Here is a tiny trained network, its code and every weight. The questions are about switching its units off for an input and a target symbol, where a switched-off unit gives its printed mean instead of its output.

import numpy as np


def w(rows, s, z=0):
    codes = np.array(rows[::2]) - 128.0
    scale = np.full(codes.shape[1], s)
    scale[-1] = z or s
    return codes * scale


def f(y):
    return np.maximum(y, 0)


def softmax(a):
    e = np.exp(a - a.max(-1, keepdims=True))
    return e / e.sum(-1, keepdims=True)


def log_softmax(a):
    a = a - a.max(-1, keepdims=True)
    return a - np.log(np.exp(a).sum(-1, keepdims=True))


def net(x, mask):
    ids = ['βγεηλμσψ'.index(c) for c in x.split()]
    T = len(ids)
    res = E[ids] + P[:T]
    u = 0
    for l in range(2):
        q, k, v = (res @ M[l].T for M in (Q, K, V))
        z = softmax(np.where(np.tri(T) > 0, q @ k.T / 2**0.5, -1e9)) @ v
        res = res + np.where(mask[u], z, O[l][:, -1]) @ O[l][:, :-1]
        u += 1
        y = f(res @ A[l][:, :-1].T + A[l][:, -1])
        res = res + np.where(mask[u : u + 16], y, B[l][:, -1]) @ B[l][:, :-1]
        u += 16
    return log_softmax(res[-1] @ U[:, :-1].T + U[:, -1])


Q, K, V, O, A, B = {}, {}, {}, {}, {}, {}
E = w([
[188,56,154],'β',
[117,186,136],'γ',
[77,143,184],'ε',
[246,116,157],'η',
[142,174,98],'λ',
[84,97,111],'μ',
[127,123,138],'σ',
[130,89,95],'ψ',
],0.012)
P = w([
[5,122,45],'0',
[35,119,76],'1',
[86,129,103],'2',
[110,139,107],'3',
[130,148,118],'4',
[150,159,126],'5',
],0.0033)
Q[0] = w([
[169,253,84],'L0H0',
[160,133,233],'L0H0',
],0.012)
K[0] = w([
[122,166,6],'L0H0',
[216,165,142],'L0H0',
],0.014)
V[0] = w([
[60,151,255],'L0H0',
[168,70,178],'L0H0',
],0.0076)
O[0] = w([
[2,213,254,2],'L0H0',
[59,156,62,235],'L0H0',
],0.0049,0.00078)
A[0] = w([
[192,63,87,167],'L0N0',
[190,174,149,50],'L0N1',
[99,40,123,117],'L0N2',
[143,73,148,9],'L0N3',
[189,139,159,101],'L0N4',
[31,194,207,203],'L0N5',
[233,174,167,251],'L0N6',
[177,137,111,42],'L0N7',
[73,110,112,103],'L0N8',
[93,144,154,162],'L0N9',
[66,217,55,60],'L0N10',
[124,241,62,106],'L0N11',
[204,145,175,155],'L0N12',
[102,136,20,176],'L0N13',
[139,1,218,31],'L0N14',
[161,231,138,121],'L0N15',
],0.0076,0.0015)
B[0] = w([
[184,75,174,251],'L0N0',
[163,54,103,147],'L0N1',
[159,123,43,195],'L0N2',
[167,150,80,149],'L0N3',
[107,128,189,160],'L0N4',
[138,225,251,206],'L0N5',
[28,120,228,216],'L0N6',
[122,100,162,146],'L0N7',
[77,97,147,154],'L0N8',
[103,167,158,156],'L0N9',
[50,234,189,161],'L0N10',
[163,195,60,160],'L0N11',
[87,121,203,179],'L0N12',
[65,95,71,193],'L0N13',
[225,125,15,188],'L0N14',
[154,154,38,159],'L0N15',
],0.015,0.0032)
Q[1] = w([
[79,180,57],'L1H0',
[1,66,209],'L1H0',
],0.0095)
K[1] = w([
[37,127,103],'L1H0',
[98,67,249],'L1H0',
],0.011)
V[1] = w([
[2,180,52],'L1H0',
[200,177,10],'L1H0',
],0.007)
O[1] = w([
[177,212,2,45],'L1H0',
[235,218,188,1],'L1H0',
],0.0053,0.0048)
A[1] = w([
[163,192,113,139],'L1N0',
[140,123,164,64],'L1N1',
[103,106,68,227],'L1N2',
[157,114,174,115],'L1N3',
[134,135,4,97],'L1N4',
[82,71,71,179],'L1N5',
[54,179,96,139],'L1N6',
[168,158,110,169],'L1N7',
[117,172,138,108],'L1N8',
[136,27,92,68],'L1N9',
[128,134,179,106],'L1N10',
[173,173,185,51],'L1N11',
[132,99,64,253],'L1N12',
[121,181,179,149],'L1N13',
[106,142,134,84],'L1N14',
[121,131,147,88],'L1N15',
],0.011,0.0037)
B[1] = w([
[78,85,56,171],'L1N0',
[106,185,146,162],'L1N1',
[189,140,208,196],'L1N2',
[119,197,93,193],'L1N3',
[204,251,193,196],'L1N4',
[101,88,236,222],'L1N5',
[90,247,55,229],'L1N6',
[51,126,115,166],'L1N7',
[90,98,91,170],'L1N8',
[101,29,10,254],'L1N9',
[175,128,149,183],'L1N10',
[73,189,208,162],'L1N11',
[236,49,109,208],'L1N12',
[173,22,149,189],'L1N13',
[93,114,128,149],'L1N14',
[136,149,135,146],'L1N15',
],0.018,0.0085)
U = w([
[155,81,1,143],'β',
[63,137,59,49],'γ',
[60,155,240,155],'ε',
[63,46,150,34],'η',
[171,198,63,35],'λ',
[175,191,191,70],'μ',
[132,141,138,253],'σ',
[190,94,196,212],'ψ',
],0.0055,0.0037)

Each question gives the input, a string of symbols that net reads in full, and the target symbol t.
The units are the heads (2 rows each of Q, K, V and O) and the neurons (one row each of A and B). Each row of codes is followed by its name. A weight is (code - 128) times the scale printed after its matrix; where a second scale follows, it is the last column's (O, A, B and U).
mask holds one flag per unit, layer by layer, with each layer's heads first. A switched-off unit (its flag False) gives its mean, the last column of its rows in O or B, instead of its output. The means were averaged over made-up inputs and are rounded, as every weight is.
A unit's drop is (log p(t) with every unit on - log p(t) with that unit switched off) / (log p(t) with every unit on - log p(t) with every unit switched off).
The circuit of an input: a set's keep is (log p(t) with only the set's units on - log p(t) with every unit switched off) / (log p(t) with every unit on - log p(t) with every unit switched off). Starting from the 12 units with the biggest drops (on a tie, the unit counted first), units are removed one at a time, each time the one whose removal leaves the highest keep (on an exact tie, the one counted first), for as long as the keep stays at least 0.8.
units of the circuit, in order: the units of the circuit, biggest drop first
top k neurons: the k neurons with the biggest drops, biggest first
k most important neurons of layer l: the k neurons of layer l with the biggest drops, biggest first
input η ψ ψ ψ, target ψ: top 2 neurons => [L0N13, L0N6]
input μ γ μ σ μ ε, target ε: units of the circuit, in order => [L0N5, L1N11]
input η ε σ, target ε: units of the circuit, in order => [L1N9, L1N12]
input ψ η σ, target η: top neuron => [L0N14]
input ε γ β β, target β: units of the circuit, in order => [L0N14, L1N9]
input γ ε μ, target ε: 2 most important neurons of layer 1 => [L1N9, L1N5]
input β ε γ, target γ: top 3 neurons => [L0N0, L0N10, L1N6]
input μ η μ ε ε, target ε: units of the circuit, in order => [L1N9, L1N12]
input β ε μ λ, target λ: top 3 neurons => [L0N11, L1N4, L0N0]
input β η μ, target η: 2 most important neurons of layer 1 => [L1N5, L1N9]
input σ ψ σ β μ, target ψ: top 2 neurons => [L1N12, L0N5]
input μ β μ λ λ η, target η: top 2 neurons => [L1N9, L0N6]
input η γ γ γ λ, target λ: 2 most important neurons of layer 0 => [L0N11, L0N15]
input ε μ β μ, target ε: top 2 neurons => [L1N5, L0N5]
input μ ψ σ ε γ σ, target ε: 3 most important neurons of layer 1 => [L1N9, L1N12, L1N0]
input μ ψ β λ γ, target γ: top 2 neurons => [L0N0, L1N0]
input ψ λ μ μ μ, target ψ: top neuron => [L1N12]
input γ ε μ μ η μ, target η: 2 most important neurons of layer 0 => [L0N6, L0N12]
input ψ ε η λ σ σ, target η: 2 most important neurons of layer 1 => [L1N4, L1N9]
input ψ ε γ σ ψ β, target β: 4 most important neurons of layer 1 => [L1N5, L1N9, L1N4, L1N2]
input μ β μ, target μ: top 2 neurons => [L1N4, L0N0]
input μ ε β ψ, target ψ: most important neuron of layer 0 => [L0N5]
